[100 = 0]
[ 99  23  90 113  52  77  63  83 142 143 101  47  94  74 113 111 112 105
 117  85  95 117 106 102  94 133  73 110  35 100 158 122  91  61 108 131
  12 142 153 111 132 104 106]	(68)
[123  89 108 108  97  71  81  96 118 124 113  83  89 116 148 102  99 102
 103 110  93 132 116  79  73 131  89  75  41  90 120 115  86  91 138 116
  44 125 139 110 146 109  92]	(68)
[ 72 140  74  95 122 105 177 119  54  92  87 142  81  72  56  45 106 103
  94 101 104  74  80 110 123  82 107 123 146  65  30  71 110 126  59  73
 153  70   6  75  49 127  92]	(68)
[101  66 122 102  85  67  56  85 119  39  60  48  68  58 132 130  99  95
 108 116  69 100  94  97  93 109  95  99  79  91 121  93  87 101  84 132
  78 109 163 105 109 108 126]	(70)
[ 84 114  73  94 105 141 137 111  71 108 149 146 159 104  53  77  99  98
  92  68 123  89  90 126 130  71 115 113 158 125  85  97 115  95  94  65
 141  58  29  94  59  78  88]	(70)
[ 90  95  89 108  84  72 105 114 105  78  67  72  53  72 108  90 101  92
 101 103  92 106  96  86  99 117 104 104  76  76 104 104  85 109  86 122
  57 121 134  99 105 130 103]	(68)
[104 124  84  85 120 109 141 102  71 131 119 138 110 111  95  76  97 107
  94 100 108  97 104 100 101  93 101  91 114 100  61  96 112 107 107  79
 139  86  64  95  98 104  83]	(68)
[108  64  82  94  75  94  53  87  94  81 169  93 168 122  95 104  97  99
  95  77  82 112 106 121  98  98  95  75 116 149 145 130 100  60 163  91
  92  77 136 123 117  22  98]	(70)
[ 97 167  94  77 152 109 142 102  60  55  75 149  92 108  81  80  97  99
  89 130  91  75  86 111 101  70 112  89 171  90   5  66 110 124  75  72
 178  64  45  83  60  98  98]	(70)
[113 117 168  98  91 117  40 103 112  47 101  85 105 123 114 155  82  90
  95 111 105  88 106  87  96  93 116  97 109 130 145 105  98 106 113 111
 105 113 158 107 112  91 119]	(70)
[107  71 117 103  95  85  69  89 135  66  63  50  61  80 114 124 105 102
 116 108  90 110  95  92  88 113  97 105  81  87 108  92  91 104  80 124
  80 129 151  97 100 118 117]	(70)
[108 119 115 103 102  66 103 105 105  54  54  64  45  85 126  97 100  98
 104 125  78 103 100  82  85 115  99  95  66  66  86  87  86 113  80 126
  82 122 144  98 117 131 107]	(70)
[137 107  83  82 138 132 125  67 111 125 107 155 110  66  93 108 112 111
 110 105 123 106  94 110  82  86  93  81 138 111   8  67 118 116  79  72
 137  75  27  81  87 107  98]	(70)
[114 118  69  84 127 118 144  93  83 178 143 165 127  98  90  68 110 113
  97 102 115  97 105 116  92  91  93  91 120  97  44  92 117 106 104  70
 141  68  18  89  93 101  73]	(68)
[ 91 118 128  74 108 116 113  95  83 167 117 128 123 132 102  85 102 112
  96 112 112  66 110 114 105  82  98  99 102 105 100 100 114  92 108  77
 137  88  74  99 103  78  87]	(68)
[100  31 114 129  62 107  60 103 151  83  55  60  60  72 106 138 100  93
 112  92 122 121  94  71  99 127 102 129  64  90 160 110  89 101  67 140
  29 147 161 100 114 152 121]	(68)
[105  56 136 104  85  92  62  71 137  95  56  61  67  78 124 137 108 107
 118 120 100 107 101  90  75 117  89 104  56  87 117  96  83  99  69 135
  69 142 150  99 119 131 116]	(70)
[ 99 174 123  74 160  97 139 107  67 106  87 153  88 117 117  61  97 107
  91 139  87  73 110 102  91  85 104  81 127  74  20  75 107 132  95  73
 175  76  57  92  90 110  82]	(68)
[ 84  82 114 117  75 101  65 122 109  79 104  72  72 111  99 111  87  89
  96  86 102 116 101  70 115 110 112 119 100 107 166 118  91 101 106 119
  55 118 145 110 111 108 105]	(68)
[113 101  69  93 110 116 137 101  90 149 158 139 140 112  83  87 102 106
  92  82 113 108 107 102  97  88 102  88 118 120  56 104 111  90 120  78
 113  77  49 101 100  81  84]	(68)
[129  74 118 131  82 109  61 115 151  99  70  62  38  89 129 147  88  81
 106  93 131 144 102  49  88 126 120 111  67  92 126  95  85 125  83 139
   6 147 162 103 133 165 112]	(68)
[ 99 117  85  95 115  96 158 107 101 200 114 134  99 102 109  53 109 115
 101 108 117 106 112 102  94 109  90  91  92  73  58 106 109 102 103  86
 116  97  37  93 113 124  63]	(68)
[107 102  83  92 118  94 155 103  79 200 121 131 105 110 114  52 109 117
  97 105 112 100 117 106  92 109  90  94  72  78  68 106 103  99 117  88
  98  94  60  95 117 114  66]	(68)
[ 85  90 125 117  75  90  69 124 106 115  75  58  76 112 101 114  86  85
  96  98  98  98  97  81 119 112 114 124  83  88 158 115  86  99  99 124
  71 120 189 110 100 106 117]	(68)
[113  47 133 117  70 128  61  93 142  87  85  71  87 102  94 168  94  95
 110  86 122  99  98  86 104 110 103 119  82 115 162 103  98  98  80 126
  63 132 143 105 110 111 123]	(70)
[132 132 111 117 124 145 121 136  93  49  60 132  44  88  99 141  80  82
  91  94 141 119  86  51 113  91 135 120 146  96  53  75 101 163  54  99
  96 112  75  78  74 168 113]	(68)
[ 92 134  71 106 102 100 124 121  76 119 138 114 124 125 108  76  93  93
  86  95 101 114 107 100 106  97 105  87 101 110  97 144  99  95 150  89
 132  75  95 106 102  80  79]	(68)
[ 85 141  90  87 135  99 142 105  71  83  79 138  85  95  79  67 106 106
  93 111  87  85  89 118 113  93 103 100 151  81  43  79 107 124  77  73
 155  84  39  85  68 110  95]	(70)
[137  49  58 113  82  75  90  65 152  70  75  80  74  22  97 119 115  96
 117  88  88 132  85  92  73 117  88  89 106 101  70  84  92 113  74 125
  49 112 105  98 101 125 118]	(70)
[ 84  77  61 103 108 120 128  91 106 148 112 139 117  64  80  88 108 105
 105  78 127 112  98 102  97 100  93 105 117 100  71  90 110 100  85  90
  83  88  43  89  95 114  89]	(68)
[123  63  92 118  66  87  70 102 135  75  94  63  99  78 106 129  98  92
 108  88  99 124 100  81  92 117  98  98  86 106 133 110  86  96  97 126
  29 120 147 106 111 109 115]	(68)
[142  31  54 135  70  82  75  80 168  44  72  61  53  12  94 144 107  85
 117  72  97 156  81  71  86 128  96 103  83 105 112  94  84  99  73 143
   0 116 133  96 103 134 128]	(70)
[ 89  84  99 108  90 120  89  97 108 127 130 114 131 102  85 102 100 101
 101  86 114  70 100 112 113  96  96 108 116 119 114 113 105  86 106  96
  96  85  71 103  98  86  97]	(70)
[ 93 132 121  82 113 117  98 103  81 106 118 139 128 128  92 101  94 104
  93 106 111  93 100 113 108  77 106  99 113 117  89  94 115 104 106  78
 149  83  69  99  86  80  91]	(70)
[ 79 146 113  98 120 108 117 122  70  41  70 124  76 115  84  94  90  92
  92 114  99  76  88  94 118  80 118 109 143  88  66  83 104 130  73  92
 158  90  78  88  69 110 105]	(70)
[ 47  85 101 104  82 134 134 116  75 152 107 112 127 104  34  71  99 113
  99  78 130  59  93 126 141  85  98 154 112  95 123 105 117  82  62  94
 142  95  51  93  64 114  97]	(68)
[110  42  50 114  66  55  72  71 130  10  56  40  80  16  74 122 115  91
 116  75  62 131  74 107  89 115  87  99 100 104  98  90  85  92  71 134
  31 100 136  96  83  95 135]	(70)
[ 56  78 162 101  74 106  86 116  94 162  96  83  98 141 111  92  98 112
 105 118 115  61 121 108 116 114  93 126  39  82 182 123 101  80  91 113
  91 136 149 110 121 100  96]	(68)
[121  76  98 109  93  71  82  86 131  59  73  56  70  73 115 127 104  90
 109 101  82 117  96  88  80 118  93  90  64  99 106  96  87  99  81 123
  57 115 124 101 116 113 115]	(70)
[126 125  56 112 121  97 143 118  96 120 110 128  84  74 115  83  99  92
  93  93 124 150 102  70  84 113 107  87 109  86  45 106  95 123 108  92
  59  91  61  87 106 127  83]	(68)
[116  81 112 116  84 113  86 106 125  60  76  85  75  82  89 144  95  91
 105  92 113 117  92  78  99 102 108 110 119 108 128  98  96 110  77 119
  68 120 131  98  92 123 122]	(70)
[ 67  60 164 106  57 113  50  99 124 119  77  66  87 120  97 129  99 107
 114 102 112  60 105 107 101 106  95 144  44  97 195 121  95  92  76 126
  88 145 168 110 118 112 116]	(68)
[ 94 133  67 103 114  66 151 111  81  53  54  89  53  72  90  64 106  94
  94 110  73 107  85  92 107 102 103 101 116  68  41  77  89 125  73  98
 112 122  71  87  74 134 104]	(70)
[116 128  87 108 104  87  95 106  98  55  90  89  68  97 110 101  90  84
  93 101  83 132  95  84  94 109 109  82 103 100  96  97  87 117 102 108
  86  94 128 104 105 103 107]	(70)
[117  79  83  97 104  70 100  78 124  99  79  86  71  64 120 102 110 108
 113 117  77 113  96 100  74 119  87  81  82  87  84  89  94 102  91 109
  88 103  94  95 111 110 108]	(70)
[ 60 116 167  79  86  70  43  93  83  65 110  60 123 179 137 109  86 106
 100 138  59  58 113 128 104  94  92  82  75 105 168 123  90  69 143 108
 136 111 186 128 122  32 108]	(70)
[104 118 113  96 114  99 110 108  98  99  82 109  83 105 107  96  97  99
  96 112 103  95  98  92 100  95 109  95 103  87  84  91 103 116  90  88
 109  99  72  94  97 125  97]	(68)
[112 111  43 113  82  95  90 101  94  13 111  97 117  66  64 113  95  81
  90  67  84 135  76 105 115  84 110 102 161 135  95  94 100 106  96 100
  81  69 103 103  61  75 124]	(70)
[ 96  70  88 110  81 105  95  97 118  82  79  84  90  69  77 115 104  96
 109  91 109  98  88 100 110 102  99 123 104  97 116  96  97 105  71 115
  77 114 119  94  84 112 131]	(70)
